Below are the code and all the weights of a small trained network. Each question names an input and a target symbol and asks about switching units off, where a switched-off unit gives its printed mean instead of its output.

import numpy as np


def w(rows, s, z=0):
    codes = np.array(rows[::2]) - 128.0
    scale = np.full(codes.shape[1], s)
    scale[-1] = z or s
    return codes * scale


def f(y):
    return np.maximum(y, 0)


def softmax(a):
    e = np.exp(a - a.max(-1, keepdims=True))
    return e / e.sum(-1, keepdims=True)


def log_softmax(a):
    a = a - a.max(-1, keepdims=True)
    return a - np.log(np.exp(a).sum(-1, keepdims=True))


def net(x, mask):
    ids = ['αδζηλμξπτφψω'.index(c) for c in x.split()]
    T = len(ids)
    res = E[ids] + P[:T]
    u = 0
    for l in range(2):
        r = res
        for j in range(2):
            rows = slice(2 * j, 2 * j + 2)
            q, k, v = (r @ M[l][rows].T for M in (Q, K, V))
            z = softmax(np.where(np.tri(T) > 0, q @ k.T / 2**0.5, -1e9)) @ v
            o = O[l][rows]
            res = res + np.where(mask[u + j], z, o[:, -1]) @ o[:, :-1]
        u += 2
        y = f(res @ A[l][:, :-1].T + A[l][:, -1])
        res = res + np.where(mask[u : u + 4], y, B[l][:, -1]) @ B[l][:, :-1]
        u += 4
    return log_softmax(res[-1] @ U[:, :-1].T + U[:, -1])


Q, K, V, O, A, B = {}, {}, {}, {}, {}, {}
E = w([
[221,62,73,151,111],'α',
[31,106,156,143,93],'δ',
[147,44,78,95,175],'ζ',
[20,170,45,144,88],'η',
[209,192,92,162,73],'λ',
[164,194,39,213,97],'μ',
[169,176,206,104,88],'ξ',
[144,151,238,27,73],'π',
[184,96,213,119,253],'τ',
[127,229,149,228,176],'φ',
[90,173,202,161,206],'ψ',
[70,134,188,74,75],'ω',
],0.0051)
P = w([
[146,250,73,44,182],'0',
[149,221,91,51,165],'1',
[146,188,119,81,138],'2',
[145,172,124,98,130],'3',
[144,156,139,121,126],'4',
[144,156,149,134,127],'5',
[151,137,152,139,112],'6',
[144,100,168,149,103],'7',
[150,107,164,152,104],'8',
[148,113,168,151,109],'9',
[152,103,173,156,109],'10',
[145,100,177,166,101],'11',
[151,83,177,166,106],'12',
[144,94,165,161,107],'13',
],0.0023)
Q[0] = w([
[178,120,214,144,105],'0.h0',
[164,245,113,175,108],'0.h0',
[23,238,6,56,107],'0.h1',
[206,9,96,17,37],'0.h1',
],0.019)
K[0] = w([
[100,132,81,158,144],'0.h0',
[172,69,95,116,186],'0.h0',
[137,130,2,86,91],'0.h1',
[159,43,116,91,26],'0.h1',
],0.031)
V[0] = w([
[160,189,42,78,221],'0.h0',
[115,237,107,6,133],'0.h0',
[88,151,253,233,181],'0.h1',
[251,67,104,109,172],'0.h1',
],0.007)
O[0] = w([
[141,254,127,139,162,253],'0.h0',
[149,196,79,20,114,246],'0.h0',
[130,246,206,189,169,191],'0.h1',
[141,194,39,26,177,172],'0.h1',
],0.0051,0.0014)
A[0] = w([
[222,202,86,151,214,252],'0.n0',
[217,207,135,117,5,201],'0.n1',
[19,213,185,77,96,204],'0.n2',
[61,202,47,179,73,150],'0.n3',
],0.015,0.002)
B[0] = w([
[169,65,192,170,136,254],'0.n0',
[162,184,153,101,33,206],'0.n1',
[5,102,128,125,126,204],'0.n2',
[150,179,82,203,137,176],'0.n3',
],0.019,0.0075)
Q[1] = w([
[131,166,70,92,225],'1.h0',
[141,162,34,29,151],'1.h0',
[152,245,83,143,115],'1.h1',
[102,40,180,194,97],'1.h1',
],0.011)
K[1] = w([
[92,146,127,207,24],'1.h0',
[98,232,82,141,1],'1.h0',
[19,94,53,82,181],'1.h1',
[254,116,126,113,30],'1.h1',
],0.011)
V[1] = w([
[151,222,124,138,175],'1.h0',
[140,230,190,65,234],'1.h0',
[141,3,105,159,28],'1.h1',
[155,145,127,119,90],'1.h1',
],0.0062)
O[1] = w([
[159,230,144,123,158,27],'1.h0',
[193,186,159,96,252,92],'1.h0',
[40,22,161,152,107,255],'1.h1',
[139,105,137,108,66,215],'1.h1',
],0.0041,0.0062)
A[1] = w([
[43,106,87,5,139,143],'1.n0',
[82,119,252,18,155,115],'1.n1',
[169,62,154,49,61,245],'1.n2',
[149,43,44,77,167,209],'1.n3',
],0.012,0.0012)
B[1] = w([
[139,96,227,56,145,178],'1.n0',
[137,248,85,157,208,234],'1.n1',
[144,82,59,77,113,245],'1.n2',
[155,98,91,184,194,148],'1.n3',
],0.014,0.013)
U = w([
[170,85,115,71,44,48],'α',
[68,84,195,90,128,192],'δ',
[115,29,49,109,160,223],'ζ',
[12,151,53,201,127,124],'η',
[223,165,162,140,64,124],'λ',
[177,147,216,207,78,120],'μ',
[65,193,1,137,82,107],'ξ',
[145,211,58,66,128,6],'π',
[220,110,115,143,229,212],'τ',
[69,51,224,176,99,158],'φ',
[153,165,126,179,220,118],'ψ',
[143,161,170,54,145,58],'ω',
],0.0038,0.0017)

Each question gives the input, a string of symbols that net reads in full, and the target symbol t.
The units are the heads (2 rows each of Q, K, V and O) and the neurons (one row each of A and B). Each row of codes is followed by its name. A weight is (code - 128) times the scale printed after its matrix; where a second scale follows, it is the last column's (O, A, B and U).
mask holds one flag per unit, layer by layer, with each layer's heads first. A switched-off unit (its flag False) gives its mean, the last column of its rows in O or B, instead of its output. The means were averaged over made-up inputs and are rounded, as every weight is.
A unit's drop is (log p(t) with every unit on - log p(t) with that unit switched off) / (log p(t) with every unit on - log p(t) with every unit switched off).
The circuit of an input: a set's keep is (log p(t) with only the set's units on - log p(t) with every unit switched off) / (log p(t) with every unit on - log p(t) with every unit switched off). Starting from all 12 units, units are removed one at a time, each time the one whose removal leaves the highest keep (on an exact tie, the one counted first), for as long as the keep stays at least 0.8.
units of the circuit, in order: the units of the circuit, biggest drop first
unit that matters most: the unit with the biggest drop
k most important neurons: the k neurons with the biggest drops, biggest first
top k neurons in layer l: the k neurons of layer l with the biggest drops, biggest first
which heads matter: for each layer, one digit per head in row order, 1 if its drop is at least 0.15 and else 0, layers parted by /
input μ π ψ ζ ψ ω ψ α α, target α: top 2 neurons in layer 1 => 1.n1, 1.n2
input φ δ ξ ψ μ μ ω ξ α ξ ω ξ, target ξ: top 3 neurons in layer 1 => 1.n0, 1.n1, 1.n2
input π ψ ω ζ π ζ μ ψ, target ψ: 2 most important neurons => 1.n1, 0.n3
input ψ ω ψ ζ ζ μ τ λ η η π, target π: units of the circuit, in order => 1.n1, 0.n1, 0.n3, 1.n2
input η δ ψ μ ζ δ δ, target δ: units of the circuit, in order => 0.n0, 1.n0, 0.n2
input τ δ ζ ξ α ψ μ, target μ: units of the circuit, in order => 0.n3, 1.n2, 0.n0, 0.n1
input τ α λ ψ, target η: 2 most important neurons => 0.n2, 0.n0
input ξ η δ α φ φ α α ω, target δ: units of the circuit, in order => 1.n0, 0.n0, 0.n2
input τ μ ω, target δ: units of the circuit, in order => 1.n0, 0.n2
input ω τ τ λ, target λ: top 2 neurons in layer 0 => 0.n1, 0.n3
input ζ ζ η ζ τ μ τ λ δ μ, target μ: 3 most important neurons => 0.n3, 1.n2, 1.n1
input ζ ξ δ δ π μ, target λ: unit that matters most => 0.n1
input μ λ ζ μ τ ψ μ τ η ζ ζ α, target α: 2 most important neurons => 0.n2, 1.n2
input ω ψ φ π η τ η, target η: top 3 neurons in layer 0 => 0.n3, 0.n0, 0.n2
input η ζ α λ φ, target φ: top 2 neurons in layer 0 => 0.n3, 0.n0
input ζ α ω ψ ζ π, target ω: most important neuron => 1.n0
input ψ φ ζ τ α ψ λ, target λ: 3 most important neurons => 0.n1, 0.n2, 0.n3
input ζ η ζ ψ τ, target ψ: which heads matter => 01 / 00
input ζ π φ λ, target α: 4 most important neurons => 0.n1, 1.n1, 1.n2, 0.n0
input ζ ψ τ ξ, target ξ: top 2 neurons in layer 0 => 0.n1, 0.n2
input τ α λ τ δ ζ α τ μ α ψ ζ, target ζ: most important neuron => 0.n1
input μ ξ π φ, target φ: 4 most important neurons => 1.n1, 0.n3, 0.n0, 0.n2
input λ ζ τ τ ω τ ξ, target π: top 3 neurons in layer 0 => 0.n1, 0.n3, 0.n2
input ψ τ η ξ μ, target λ: 3 most important neurons => 0.n1, 0.n3, 0.n2
input μ η η λ μ ζ α δ φ ξ ω ξ ζ ω, target ω: top 3 neurons in layer 0 => 0.n0, 0.n2, 0.n3
